Below are the code and all the weights of a small trained network. Each question names an input and a target symbol and asks about switching units off, where a switched-off unit gives its printed mean instead of its output.

import numpy as np


def w(rows, s, z=0):
    codes = np.array(rows[::2]) - 128.0
    scale = np.full(codes.shape[1], s)
    scale[-1] = z or s
    return codes * scale


def f(y):
    return y / 2 * (1 + np.tanh(0.7978845608 * (y + 0.044715 * y**3)))


def softmax(a):
    e = np.exp(a - a.max(-1, keepdims=True))
    return e / e.sum(-1, keepdims=True)


def log_softmax(a):
    a = a - a.max(-1, keepdims=True)
    return a - np.log(np.exp(a).sum(-1, keepdims=True))


def net(x, mask):
    ids = ['βεθμπφ'.index(c) for c in x.split()]
    T = len(ids)
    res = E[ids] + P[:T]
    r = res
    for j in range(3):
        rows = slice(3 * j, 3 * j + 3)
        q, k, v = (r @ M[0][rows].T for M in (Q, K, V))
        z = softmax(np.where(np.tri(T) > 0, q @ k.T / 3**0.5, -1e9)) @ v
        o = O[0][rows]
        res = res + np.where(mask[j], z, o[:, -1]) @ o[:, :-1]
    y = f(res @ A[0][:, :-1].T + A[0][:, -1])
    res = res + np.where(mask[3:7], y, B[0][:, -1]) @ B[0][:, :-1]
    return log_softmax(res[-1] @ U[:, :-1].T + U[:, -1])


Q, K, V, O, A, B = {}, {}, {}, {}, {}, {}
E = w([
[58,71,36,71,138,142],'β',
[55,162,172,190,109,48],'ε',
[79,254,41,192,166,140],'θ',
[160,38,195,145,28,144],'μ',
[132,124,122,77,217,51],'π',
[57,80,69,88,112,80],'φ',
],0.017)
P = w([
[239,43,16,254,203,73],'0',
[171,43,26,194,119,74],'1',
[151,71,61,151,88,70],'2',
[140,85,97,111,88,92],'3',
[138,101,127,87,102,117],'4',
[134,111,149,74,107,133],'5',
[126,127,168,70,117,145],'6',
[123,129,190,64,125,160],'7',
[109,146,197,65,136,171],'8',
[96,152,214,67,137,178],'9',
[107,141,202,46,134,188],'10',
],0.0086)
Q[0] = w([
[161,152,119,90,120,145],'h1',
[188,135,166,182,148,106],'h1',
[109,170,116,149,115,92],'h1',
[94,60,133,45,147,65],'h2',
[70,137,56,39,217,69],'h2',
[232,151,205,167,51,233],'h2',
[174,136,171,85,181,133],'h3',
[178,163,165,92,4,174],'h3',
[67,146,138,120,151,168],'h3',
],0.012)
K[0] = w([
[77,154,127,106,183,52],'h1',
[173,81,75,91,181,88],'h1',
[47,110,92,159,123,131],'h1',
[108,169,225,186,35,195],'h2',
[149,216,216,203,129,254],'h2',
[235,43,24,91,179,9],'h2',
[165,202,202,93,77,228],'h3',
[246,27,70,220,83,109],'h3',
[102,92,138,111,101,122],'h3',
],0.0093)
V[0] = w([
[160,228,40,149,187,92],'h1',
[106,211,89,204,101,189],'h1',
[2,37,27,183,51,127],'h1',
[211,139,169,212,72,117],'h2',
[25,183,164,255,131,89],'h2',
[182,54,175,131,122,48],'h2',
[96,162,122,60,65,189],'h3',
[103,67,188,144,51,126],'h3',
[201,184,140,14,136,193],'h3',
],0.0067)
O[0] = w([
[134,140,143,80,144,136,242],'h1',
[139,81,151,90,113,102,105],'h1',
[122,83,89,129,57,147,249],'h1',
[137,159,248,193,90,174,108],'h2',
[41,139,114,145,141,82,254],'h2',
[124,176,129,97,96,98,85],'h2',
[136,163,144,73,128,129,39],'h3',
[120,156,79,88,137,107,41],'h3',
[166,104,134,136,182,83,48],'h3',
],0.012,0.0064)
A[0] = w([
[128,203,152,100,210,134,113],'n1',
[81,2,236,37,112,92,254],'n2',
[152,177,57,168,171,123,89],'n3',
[45,137,174,140,100,75,81],'n4',
],0.0085,0.0044)
B[0] = w([
[100,90,194,76,170,196,155],'n1',
[100,153,132,203,96,104,245],'n2',
[216,18,1,204,99,62,149],'n3',
[118,110,122,62,246,148,193],'n4',
],0.009,0.012)
U = w([
[112,205,87,136,137,60,184],'β',
[124,38,164,60,210,222,70],'ε',
[85,235,104,85,174,75,141],'θ',
[147,153,169,133,121,165,202],'μ',
[181,151,104,122,174,26,3],'π',
[97,104,114,254,182,159,155],'φ',
],0.0082,0.0047)

Each question gives the input, a string of symbols that net reads in full, and the target symbol t.
The units are the heads (3 rows each of Q, K, V and O) and the neurons (one row each of A and B). Each row of codes is followed by its name. A weight is (code - 128) times the scale printed after its matrix; where a second scale follows, it is the last column's (O, A, B and U).
mask holds one flag per unit, heads first, then neurons. A switched-off unit (its flag False) gives its mean, the last column of its rows in O or B, instead of its output. The means were averaged over made-up inputs and are rounded, as every weight is.
A unit's drop is (log p(t) with every unit on - log p(t) with that unit switched off) / (log p(t) with every unit on - log p(t) with every unit switched off).
The circuit of an input: a set's keep is (log p(t) with only the set's units on - log p(t) with every unit switched off) / (log p(t) with every unit on - log p(t) with every unit switched off). Starting from all 7 units, units are removed one at a time, each time the one whose removal leaves the highest keep (on an exact tie, the one counted first), for as long as the keep stays at least 0.8.
units of the circuit, in order: the units of the circuit, biggest drop first
most important unit: the unit with the biggest drop
k most important neurons: the k neurons with the biggest drops, biggest first
which heads matter: for each layer, one digit per head in row order, 1 if its drop is at least 0.15 and else 0, layers parted by /
drop of u: that unit's drop, to one decimal
input π β π π β ε ε θ θ π β, target φ: units of the circuit, in order	(n2 h2)
input π θ π π π π π, target ε: most important unit	h1
input μ φ π π β φ ε π β, target θ: units of the circuit, in order	(h2 h3)
input π μ π π μ π θ β β, target φ: units of the circuit, in order	(h2 n2)
input φ π ε, target θ: units of the circuit, in order	(h2 n4)
input θ μ θ π, target φ: which heads matter	011
input π β φ π ε φ, target θ: units of the circuit, in order	(h2 n4)
input θ β θ μ φ θ ε β φ, target θ: which heads matter	011
input μ φ β π φ π β π μ π φ, target μ: 2 most important neurons	(n3 n2)
input ε π π φ φ π, target θ: 2 most important neurons	(n4 n3)
input μ π β π ε μ, target β: which heads matter	011
input π β ε θ ε β π ε, target θ: units of the circuit, in order	(n4 h2)
input π π π, target π: 2 most important neurons	(n3 n2)
input π π π π, target π: most important unit	h2
input π π π π π ε φ π π, target ε: 3 most important neurons	(n1 n4 n2)
input θ π π θ θ θ φ π θ, target ε: 2 most important neurons	(n2 n1)
input β ε π θ μ θ φ μ π φ β, target μ: 2 most important neurons	(n4 n3)
input θ μ β θ π π π μ β π β, target μ: drop of h2	1.0
input θ θ π π θ β θ φ μ θ, target ε: drop of n1	0.2
input π π π φ ε μ φ, target μ: drop of h2	1.4
